Below is a small trained network, with its code and all its weights. Each question gives an input and a class and asks what happens when units are switched off, that is, made to give their printed mean instead of their output.

import numpy as np


def w(rows, s, z=0):
    codes = np.array(rows[::2]) - 128.0
    scale = np.full(codes.shape[1], s)
    scale[-1] = z or s
    return codes * scale


def norm(h):
    return h / np.sqrt((h * h).mean(-1, keepdims=True) + 1e-5)


def f(y):
    return y / 2 * (1 + np.tanh(0.7978845608 * (y + 0.044715 * y**3)))


def log_softmax(a):
    a = a - a.max(-1, keepdims=True)
    return a - np.log(np.exp(a).sum(-1, keepdims=True))


def net(x, mask):
    res = np.array(x, float).reshape(1, 6) / 4 @ E
    u = 0
    for l in range(3):
        y = f(norm(res) @ A[l][:, :-1].T + A[l][:, -1])
        res = res + np.where(mask[u : u + 16], y, B[l][:, -1]) @ B[l][:, :-1]
        u += 16
    return log_softmax(norm(res)[-1] @ U[:, :-1].T + U[:, -1])


A, B = {}, {}
E = w([
[137,10,109,222,84,95,203,144,182,104,145,147],'x0',
[98,98,239,132,78,83,81,164,103,140,110,105],'x1',
[69,125,157,171,20,177,148,122,155,100,121,140],'x2',
[118,116,92,192,100,140,65,118,56,156,172,194],'x3',
[193,152,107,87,104,100,92,2,202,158,112,105],'x4',
[135,115,201,120,126,216,118,133,192,97,146,155],'x5',
],0.0091)
A[0] = w([
[151,86,63,189,122,141,43,99,100,136,140,172,180],'0.n0',
[155,162,106,103,108,108,92,82,183,127,160,132,2],'0.n1',
[155,140,133,162,120,131,84,131,128,129,125,150,115],'0.n2',
[143,152,142,131,98,59,142,126,121,118,133,89,102],'0.n3',
[142,144,98,157,74,175,74,66,146,125,152,146,114],'0.n4',
[130,131,122,86,173,55,115,122,161,125,110,94,92],'0.n5',
[141,120,150,106,169,61,123,125,131,118,148,77,78],'0.n6',
[138,180,184,140,131,108,111,164,131,149,143,131,104],'0.n7',
[151,128,171,91,109,102,98,107,137,103,138,99,163],'0.n8',
[114,128,237,118,115,168,151,147,173,135,124,99,58],'0.n9',
[123,167,30,123,210,167,151,158,38,114,142,125,153],'0.n10',
[145,99,150,114,185,138,101,129,154,136,124,147,43],'0.n11',
[108,177,111,93,173,137,124,123,47,104,141,114,86],'0.n12',
[117,173,107,110,174,126,103,117,57,129,135,130,23],'0.n13',
[180,159,76,39,253,86,93,69,159,122,138,105,96],'0.n14',
[154,38,64,168,121,74,227,119,181,113,133,123,168],'0.n15',
],0.011,0.0029)
B[0] = w([
[125,60,107,156,141,89,34,120,93,100,159,138,199],'0.n0',
[180,68,108,126,155,156,130,139,116,130,8,128,164],'0.n1',
[103,114,160,133,119,109,129,119,112,163,156,154,139],'0.n2',
[164,73,34,78,154,119,96,98,142,139,184,94,150],'0.n3',
[93,68,129,116,157,125,79,146,138,140,50,190,173],'0.n4',
[188,109,149,142,138,110,161,113,63,180,160,115,174],'0.n5',
[168,118,172,72,137,95,164,96,108,160,128,162,161],'0.n6',
[90,156,176,109,162,120,102,108,125,97,130,115,145],'0.n7',
[109,117,168,139,98,93,140,82,178,148,104,162,162],'0.n8',
[143,113,123,135,74,91,86,192,134,50,173,164,176],'0.n9',
[134,87,95,147,132,47,137,198,125,153,136,223,220],'0.n10',
[96,195,103,133,42,127,181,136,123,109,104,110,141],'0.n11',
[131,118,80,83,157,149,88,170,145,158,105,100,175],'0.n12',
[94,128,121,101,89,173,96,213,144,155,112,81,168],'0.n13',
[189,245,128,138,156,105,167,113,140,160,105,62,248],'0.n14',
[77,147,122,187,171,122,196,112,188,193,110,145,244],'0.n15',
],0.014,0.012)
A[1] = w([
[135,110,141,46,122,120,177,171,197,75,77,86,35],'1.n0',
[75,185,160,147,94,208,231,134,166,48,243,148,21],'1.n1',
[78,139,170,57,165,45,196,157,99,101,227,133,181],'1.n2',
[104,92,75,171,122,120,167,128,178,92,166,147,98],'1.n3',
[211,104,8,148,138,105,84,122,36,121,155,114,2],'1.n4',
[135,58,177,86,89,173,44,101,62,6,178,174,141],'1.n5',
[158,139,174,188,157,188,196,122,101,138,113,216,147],'1.n6',
[95,148,164,143,163,139,108,23,137,63,56,90,93],'1.n7',
[64,130,89,74,56,132,84,103,132,167,141,33,101],'1.n8',
[104,153,99,164,169,94,194,95,87,183,223,199,142],'1.n9',
[176,173,63,155,160,166,196,192,139,128,128,182,32],'1.n10',
[125,145,162,155,85,78,103,46,170,96,168,142,176],'1.n11',
[92,187,64,103,226,170,155,214,22,78,116,139,141],'1.n12',
[102,124,220,41,105,144,155,99,165,87,111,108,89],'1.n13',
[135,126,170,152,71,196,205,180,126,153,105,119,82],'1.n14',
[203,85,75,181,112,115,197,137,133,57,143,164,112],'1.n15',
],0.011,0.0028)
B[1] = w([
[83,138,135,151,176,77,84,112,108,130,161,153,165],'1.n0',
[165,124,124,132,147,252,146,196,128,109,124,31,180],'1.n1',
[143,102,61,134,109,146,58,129,169,134,77,135,202],'1.n2',
[127,97,144,186,146,109,152,146,141,98,144,133,221],'1.n3',
[76,150,168,128,32,140,174,181,200,67,158,124,206],'1.n4',
[52,101,190,49,149,111,124,83,63,111,106,78,203],'1.n5',
[103,102,56,116,71,145,123,105,59,79,115,77,191],'1.n6',
[147,95,97,140,121,197,134,178,123,185,111,166,146],'1.n7',
[165,89,55,85,144,197,166,111,110,93,168,141,139],'1.n8',
[89,119,139,165,131,86,110,63,89,92,110,165,255],'1.n9',
[96,55,182,115,128,133,125,117,137,96,158,90,232],'1.n10',
[91,136,79,111,130,123,169,184,103,95,133,159,169],'1.n11',
[165,148,104,107,56,96,113,153,178,124,140,222,204],'1.n12',
[107,90,117,108,161,85,82,183,75,105,172,143,153],'1.n13',
[123,160,93,117,147,147,105,120,175,60,153,109,151],'1.n14',
[150,123,112,167,191,130,114,78,162,108,144,114,201],'1.n15',
],0.015,0.0084)
A[2] = w([
[163,78,168,209,144,241,103,171,147,142,82,71,46],'2.n0',
[106,63,166,116,100,187,73,111,60,68,167,96,136],'2.n1',
[140,128,128,93,129,177,126,107,250,196,90,134,74],'2.n2',
[198,183,171,71,123,114,63,207,78,176,145,207,60],'2.n3',
[139,127,98,91,73,208,184,13,126,170,64,168,152],'2.n4',
[158,205,193,102,151,150,166,81,77,211,148,67,37],'2.n5',
[180,123,54,75,63,118,129,118,76,117,175,195,142],'2.n6',
[106,112,226,99,86,136,65,90,29,91,120,113,133],'2.n7',
[160,177,180,202,128,207,172,157,140,92,193,57,4],'2.n8',
[220,177,113,79,114,112,172,64,56,108,141,74,39],'2.n9',
[171,200,149,105,129,121,189,95,117,164,150,110,26],'2.n10',
[112,123,202,50,94,224,194,157,173,112,119,201,112],'2.n11',
[103,101,130,187,148,201,156,119,26,155,172,222,37],'2.n12',
[111,217,137,79,44,151,99,213,157,159,168,147,155],'2.n13',
[64,171,130,169,191,166,172,82,126,159,173,95,168],'2.n14',
[129,87,106,139,66,130,203,122,164,147,185,237,145],'2.n15',
],0.011,0.0023)
B[2] = w([
[177,126,109,93,139,189,142,104,130,137,151,116,184],'2.n0',
[90,128,187,40,155,99,138,50,189,129,96,122,226],'2.n1',
[121,93,141,149,139,161,115,118,10,167,110,215,183],'2.n2',
[161,171,105,186,70,140,142,222,173,85,56,165,254],'2.n3',
[154,94,86,123,95,214,90,147,135,203,147,143,168],'2.n4',
[132,129,165,63,171,56,232,39,131,145,102,73,200],'2.n5',
[95,193,127,137,102,180,113,138,180,93,122,57,181],'2.n6',
[95,134,183,64,99,164,54,135,97,162,80,107,207],'2.n7',
[145,126,39,80,155,165,107,165,195,90,141,75,170],'2.n8',
[132,217,139,99,162,100,233,130,126,125,191,126,194],'2.n9',
[168,169,142,53,161,97,109,36,29,67,157,144,193],'2.n10',
[143,100,37,141,101,20,94,94,126,161,138,83,141],'2.n11',
[131,118,169,105,132,21,107,108,179,125,156,119,174],'2.n12',
[168,187,126,147,36,95,93,159,102,144,121,133,223],'2.n13',
[169,107,182,66,123,135,72,252,100,74,196,184,191],'2.n14',
[139,158,148,210,146,140,83,44,59,111,198,98,231],'2.n15',
],0.015,0.0075)
U = w([
[44,70,200,57,126,117,62,98,121,102,102,94,159],'0',
[192,191,157,93,173,65,217,66,85,168,118,100,124],'1',
[87,118,178,177,146,170,204,140,122,125,168,87,3],'2',
[154,171,118,149,72,86,92,203,144,116,98,143,199],'3',
[110,144,112,127,79,165,150,107,114,167,219,74,68],'4',
[118,87,112,133,183,191,167,140,190,41,187,44,138],'5',
[100,50,123,246,166,58,128,77,139,99,170,156,162],'6',
[171,77,106,157,152,202,139,84,98,209,80,155,132],'7',
],0.014,0.0049)

Each question gives the input, the list of numbers given to net, and the class t.
The units are the neurons (one row each of A and B). Each row of codes is followed by its name. A weight is (code - 128) times the scale printed after its matrix; where a second scale follows, it is the last column's (A, B and U).
mask holds one flag per neuron, layer by layer. A switched-off neuron (its flag False) gives its mean, the last column of its row in B, instead of its output. The means were averaged over made-up inputs and are rounded, as every weight is.
A unit's drop is (log p(t) with every unit on - log p(t) with that unit switched off) / (log p(t) with every unit on - log p(t) with every unit switched off).
The circuit of an input: a set's keep is (log p(t) with only the set's units on - log p(t) with every unit switched off) / (log p(t) with every unit on - log p(t) with every unit switched off). Starting from the 12 units with the biggest drops (on a tie, the unit counted first), units are removed one at a time, each time the one whose removal leaves the highest keep (on an exact tie, the one counted first), for as long as the keep stays at least 0.8.
units of the circuit, in order: the units of the circuit, biggest drop first
top k neurons: the k neurons with the biggest drops, biggest first
top k neurons in layer l: the k neurons of layer l with the biggest drops, biggest first
drop when u is switched off: that unit's drop, to one decimal
input [-2,-1,-3,6,7,-1], class 3: top 2 neurons : 0.n15, 0.n0
input [-8,-8,-3,-2,0,2], class 3: units of the circuit, in order : 1.n12
input [5,-5,3,0,1,7], class 5: top 3 neurons : 0.n10, 1.n1, 0.n0
input [3,4,-3,-5,-8,4], class 5: units of the circuit, in order : 0.n0, 1.n14
input [2,-5,-1,5,-1,7], class 0: units of the circuit, in order : 0.n14, 1.n5, 0.n0
input [0,-2,8,-1,-1,4], class 0: units of the circuit, in order : 0.n15, 0.n14
input [5,-2,-2,0,-5,3], class 5: top 3 neurons : 1.n1, 0.n4, 0.n0
input [2,4,7,-7,-6,4], class 5: top 3 neurons : 1.n1, 0.n0, 0.n4
input [-3,-7,3,8,0,1], class 0: top 2 neurons in layer 0 : 0.n0, 0.n14
input [4,4,2,-6,6,-5], class 6: top 2 neurons : 0.n14, 0.n15
input [-4,-3,3,-8,-8,5], class 0: top 2 neurons : 0.n14, 0.n15
input [1,-4,8,-3,-5,-7], class 6: top 2 neurons : 1.n9, 0.n10
input [3,2,7,2,6,-3], class 7: top 2 neurons : 0.n4, 0.n10
input [3,-7,-3,-3,5,8], class 7: top neuron in layer 0 : 0.n1
input [0,-8,5,6,-8,5], class 0: top 3 neurons : 0.n15, 0.n14, 1.n5
input [-1,7,8,3,-5,-5], class 0: top 2 neurons in layer 0 : 0.n14, 0.n15
input [6,-2,4,7,-4,7], class 0: top 2 neurons : 0.n14, 0.n10
input [4,-5,-1,5,8,2], class 7: top 2 neurons : 0.n1, 0.n10
input [7,-1,-4,-6,3,-4], class 1: top 2 neurons : 0.n14, 0.n10
input [1,5,-1,-5,7,6], class 3: top 3 neurons in layer 0 : 0.n15, 0.n0, 0.n10
input [4,3,2,0,-6,-2], class 5: top 2 neurons : 0.n10, 1.n1
input [3,6,7,-2,0,-8], class 6: top neuron : 0.n3
input [0,-4,0,-1,-1,-6], class 6: top 2 neurons in layer 0 : 0.n10, 0.n15
input [8,6,6,-8,-5,3], class 5: drop when 1.n1 is switched off : 0.1
input [-4,6,-1,-7,5,5], class 3: drop when 0.n9 is switched off : 1.9
input [-2,-4,8,-2,1,3], class 0: drop when 0.n15 is switched off : 0.1
input [-4,8,-7,-1,6,2], class 1: drop when 0.n14 is switched off : 0.0
input [-1,-3,-7,-7,-7,-4], class 3: top neuron in layer 0 : 0.n10
